Below is a small trained network, with its code and all its weights. Each question gives an input and a target symbol and asks what happens when units are switched off, that is, made to give their printed mean instead of their output.

import numpy as np


def w(rows, s, z=0):
    codes = np.array(rows[::2]) - 128.0
    scale = np.full(codes.shape[1], s)
    scale[-1] = z or s
    return codes * scale


def norm(h):
    return h / np.sqrt((h * h).mean(-1, keepdims=True) + 1e-5)


def softmax(a):
    e = np.exp(a - a.max(-1, keepdims=True))
    return e / e.sum(-1, keepdims=True)


def log_softmax(a):
    a = a - a.max(-1, keepdims=True)
    return a - np.log(np.exp(a).sum(-1, keepdims=True))


def net(x, mask):
    ids = ['ΘΛΨβγδεσ'.index(c) for c in x.split()]
    T = len(ids)
    res = E[ids] + P[:T]
    u = 0
    for l in range(2):
        r = norm(res)
        for j in range(3):
            rows = slice(2 * j, 2 * j + 2)
            q, k, v = (r @ M[l][rows].T for M in (Q, K, V))
            z = softmax(np.where(np.tri(T) > 0, q @ k.T / 2**0.5, -1e9)) @ v
            o = O[l][rows]
            res = res + np.where(mask[u + j], z, o[:, -1]) @ o[:, :-1]
        u += 3
    return log_softmax(norm(res)[-1] @ U[:, :-1].T + U[:, -1])


Q, K, V, O = {}, {}, {}, {}
E = w([
[221,48,184,57,151,68,105,142,189,211,212,157],'Θ',
[90,56,181,125,184,129,106,216,178,53,40,179],'Λ',
[65,155,109,112,222,71,152,166,201,186,133,176],'Ψ',
[142,54,30,182,65,107,73,180,43,166,213,159],'β',
[84,177,147,190,156,188,123,126,41,214,135,126],'γ',
[101,107,98,66,53,141,145,221,100,121,85,116],'δ',
[176,227,109,59,118,106,101,6,177,116,74,155],'ε',
[206,216,164,169,108,102,136,218,136,62,139,136],'σ',
],0.018)
P = w([
[116,122,115,167,40,124,152,43,126,131,160,58],'0',
[254,164,109,84,223,162,162,185,108,251,33,225],'1',
[159,191,167,33,158,236,121,121,120,133,213,204],'2',
[139,131,179,44,155,163,131,128,115,161,142,222],'3',
[154,139,147,32,165,156,126,118,110,144,127,198],'4',
[143,107,142,16,158,112,136,121,106,165,114,207],'5',
[145,94,163,22,115,139,158,115,125,135,131,223],'6',
[144,119,148,46,113,173,130,133,151,144,131,208],'7',
[84,153,157,25,144,113,127,67,98,142,177,209],'8',
[136,122,146,46,93,140,128,114,117,136,142,196],'9',
[155,153,128,73,83,166,173,94,146,162,138,225],'10',
[103,183,112,77,112,203,149,66,151,116,196,194],'11',
[113,177,69,74,96,189,149,114,111,125,162,162],'12',
[80,120,161,105,36,136,105,159,177,193,176,146],'13',
],0.0078)
Q[0] = w([
[123,182,194,50,122,180,146,151,147,147,134,157],'L0H0',
[92,147,138,100,82,101,110,164,144,121,149,202],'L0H0',
[120,141,209,118,148,145,196,149,111,138,117,36],'L0H1',
[95,101,124,109,120,203,103,80,97,221,143,163],'L0H1',
[133,195,178,130,155,102,217,250,110,95,164,173],'L0H2',
[53,137,154,88,86,152,91,130,159,171,136,239],'L0H2',
],0.011)
K[0] = w([
[112,124,192,155,136,131,98,1,238,149,78,18],'L0H0',
[149,108,121,200,103,102,64,16,151,95,117,80],'L0H0',
[166,148,238,32,125,206,119,136,89,186,108,139],'L0H1',
[119,130,23,108,65,128,73,70,102,176,129,213],'L0H1',
[135,120,43,210,132,105,103,186,88,78,208,193],'L0H2',
[57,78,44,209,64,57,169,158,148,183,190,13],'L0H2',
],0.0086)
V[0] = w([
[110,73,166,131,79,123,147,141,153,142,138,48],'L0H0',
[128,139,166,218,154,118,115,96,99,107,130,107],'L0H0',
[129,117,33,170,137,78,92,84,140,49,131,179],'L0H1',
[136,149,146,138,130,132,93,152,76,77,107,251],'L0H1',
[96,104,121,144,132,148,147,116,152,96,87,58],'L0H2',
[109,99,20,161,106,150,70,87,128,118,105,170],'L0H2',
],0.019)
O[0] = w([
[148,102,152,141,90,103,244,141,124,102,131,165,17],'L0H0',
[156,139,84,93,145,163,163,174,163,157,161,25,87],'L0H0',
[108,107,124,129,57,110,139,217,199,122,145,130,121],'L0H1',
[114,125,178,82,79,212,150,136,139,158,196,151,249],'L0H1',
[122,96,127,120,146,192,144,40,162,69,109,109,3],'L0H2',
[110,70,99,98,113,130,102,127,94,113,181,121,191],'L0H2',
],0.011,0.013)
Q[1] = w([
[73,92,106,116,154,169,249,150,135,46,11,119],'L1H0',
[164,158,77,67,14,139,78,107,37,108,89,133],'L1H0',
[122,82,105,117,64,99,131,136,131,72,181,140],'L1H1',
[123,113,122,235,76,93,210,111,146,26,137,58],'L1H1',
[58,148,104,51,48,169,61,184,81,125,97,148],'L1H2',
[82,157,84,123,110,155,137,107,112,194,155,179],'L1H2',
],0.017)
K[1] = w([
[52,136,127,5,182,173,133,216,67,169,119,234],'L1H0',
[166,126,122,97,11,131,142,83,69,156,89,78],'L1H0',
[111,86,156,219,137,100,147,121,138,144,100,108],'L1H1',
[146,109,203,132,231,193,182,143,49,163,124,127],'L1H1',
[154,150,124,218,91,150,151,121,97,71,74,44],'L1H2',
[81,123,159,174,100,123,133,69,157,115,123,138],'L1H2',
],0.017)
V[1] = w([
[187,125,216,225,83,75,57,111,175,102,173,174],'L1H0',
[139,54,77,152,81,93,71,103,15,134,120,104],'L1H0',
[55,199,192,101,176,171,175,98,136,189,110,187],'L1H1',
[133,100,158,177,128,146,212,134,86,167,211,86],'L1H1',
[150,5,128,157,169,99,112,191,148,217,244,139],'L1H2',
[44,85,78,108,157,153,189,55,180,127,150,202],'L1H2',
],0.021)
O[1] = w([
[221,110,90,121,130,192,95,157,192,245,110,83,91],'L1H0',
[177,188,193,48,223,114,129,123,100,163,197,169,154],'L1H0',
[210,212,129,127,185,128,164,151,105,87,17,76,149],'L1H1',
[166,76,79,159,226,195,172,167,97,183,156,178,6],'L1H1',
[168,176,166,213,73,52,63,96,218,118,108,230,137],'L1H2',
[88,164,67,222,162,49,71,116,97,180,116,117,95],'L1H2',
],0.011,0.023)
U = w([
[254,83,153,178,121,88,102,63,132,121,169,190,212],'Θ',
[133,36,140,131,92,218,141,119,132,96,69,126,111],'Λ',
[97,164,46,195,120,35,165,146,113,166,116,128,129],'Ψ',
[128,61,112,95,67,114,126,156,93,179,233,154,253],'β',
[139,159,113,142,225,206,100,85,53,177,156,88,73],'γ',
[136,124,152,94,124,80,211,133,35,54,143,186,112],'δ',
[129,184,170,83,69,106,75,119,108,126,108,89,90],'ε',
[204,196,151,117,128,164,190,236,148,194,115,142,9],'σ',
],0.0067,0.0015)

Each question gives the input, a string of symbols that net reads in full, and the target symbol t.
The units are the heads (2 rows each of Q, K, V and O). Each row of codes is followed by its name. A weight is (code - 128) times the scale printed after its matrix; where a second scale follows, it is the last column's (O and U).
mask holds one flag per head, layer by layer. A switched-off head (its flag False) gives its mean, the last column of its rows in O, instead of its output. The means were averaged over made-up inputs and are rounded, as every weight is.
A unit's drop is (log p(t) with every unit on - log p(t) with that unit switched off) / (log p(t) with every unit on - log p(t) with every unit switched off).
The circuit of an input: a set's keep is (log p(t) with only the set's units on - log p(t) with every unit switched off) / (log p(t) with every unit on - log p(t) with every unit switched off). Starting from all 6 units, units are removed one at a time, each time the one whose removal leaves the highest keep (on an exact tie, the one counted first), for as long as the keep stays at least 0.8.
circuit, biggest first: the units of the circuit, biggest drop first
most important unit: the unit with the biggest drop
which heads matter: for each layer, one digit per head in row order, 1 if its drop is at least 0.15 and else 0, layers parted by /
input Λ γ Λ β, target Ψ: most important unit : L0H2
input δ ε γ Θ σ Λ Λ Ψ Ψ, target γ: circuit, biggest first : L1H2, L0H2
input γ σ Ψ γ γ Λ β Θ β β Ψ Θ ε Ψ, target δ: circuit, biggest first : L1H0, L0H1, L0H0
input σ γ ε β Ψ Λ Λ γ Ψ, target β: which heads matter : 011 / 010
input σ Λ Θ Λ Ψ β β ε β Ψ σ, target Λ: which heads matter : 001 / 101
input γ Λ Θ ε γ β Ψ ε Ψ γ Ψ Λ γ σ, target δ: which heads matter : 110 / 100
input Θ Λ Θ γ γ σ δ ε Ψ Ψ, target σ: which heads matter : 001 / 100
input δ δ ε Ψ Θ Ψ γ ε, target γ: circuit, biggest first : L1H2, L0H2
input Θ δ Λ σ Ψ Λ Θ Ψ Ψ Ψ β Λ, target β: which heads matter : 010 / 000
input Λ ε γ δ ε Ψ γ Θ, target Ψ: circuit, biggest first : L1H2, L0H2
input δ β ε Λ Λ Ψ γ Θ σ Ψ σ Θ, target γ: circuit, biggest first : L1H2, L0H2
input Θ δ Ψ γ γ δ Λ, target σ: which heads matter : 001 / 110
input γ δ Λ γ β Θ, target δ: circuit, biggest first : L1H0, L0H0
input δ Λ ε γ Λ γ β γ, target β: most important unit : L0H1
input σ β Ψ Ψ, target Λ: circuit, biggest first : L1H0, L0H2
input ε γ Λ Λ, target β: which heads matter : 010 / 010
input Λ γ Λ Ψ δ Ψ γ Λ, target Ψ: which heads matter : 001 / 101
input σ γ Θ, target Λ: which heads matter : 111 / 100
input γ γ γ γ δ γ Λ Λ γ γ Λ, target Λ: which heads matter : 101 / 100
input Λ ε γ γ σ Ψ β γ σ γ γ γ Θ σ, target β: circuit, biggest first : L1H1
input σ Ψ ε Λ δ σ γ Ψ ε Λ Λ γ ε γ, target Λ: which heads matter : 001 / 101
input β δ γ ε Ψ Λ Λ Ψ, target Θ: which heads matter : 000 / 001
input γ Ψ Θ Ψ Ψ Ψ, target Ψ: which heads matter : 101 / 101
input γ σ δ, target δ: circuit, biggest first : L1H0, L0H0, L0H1
input γ γ Θ Λ γ σ Ψ γ γ β, target δ: circuit, biggest first : L1H0, L0H0
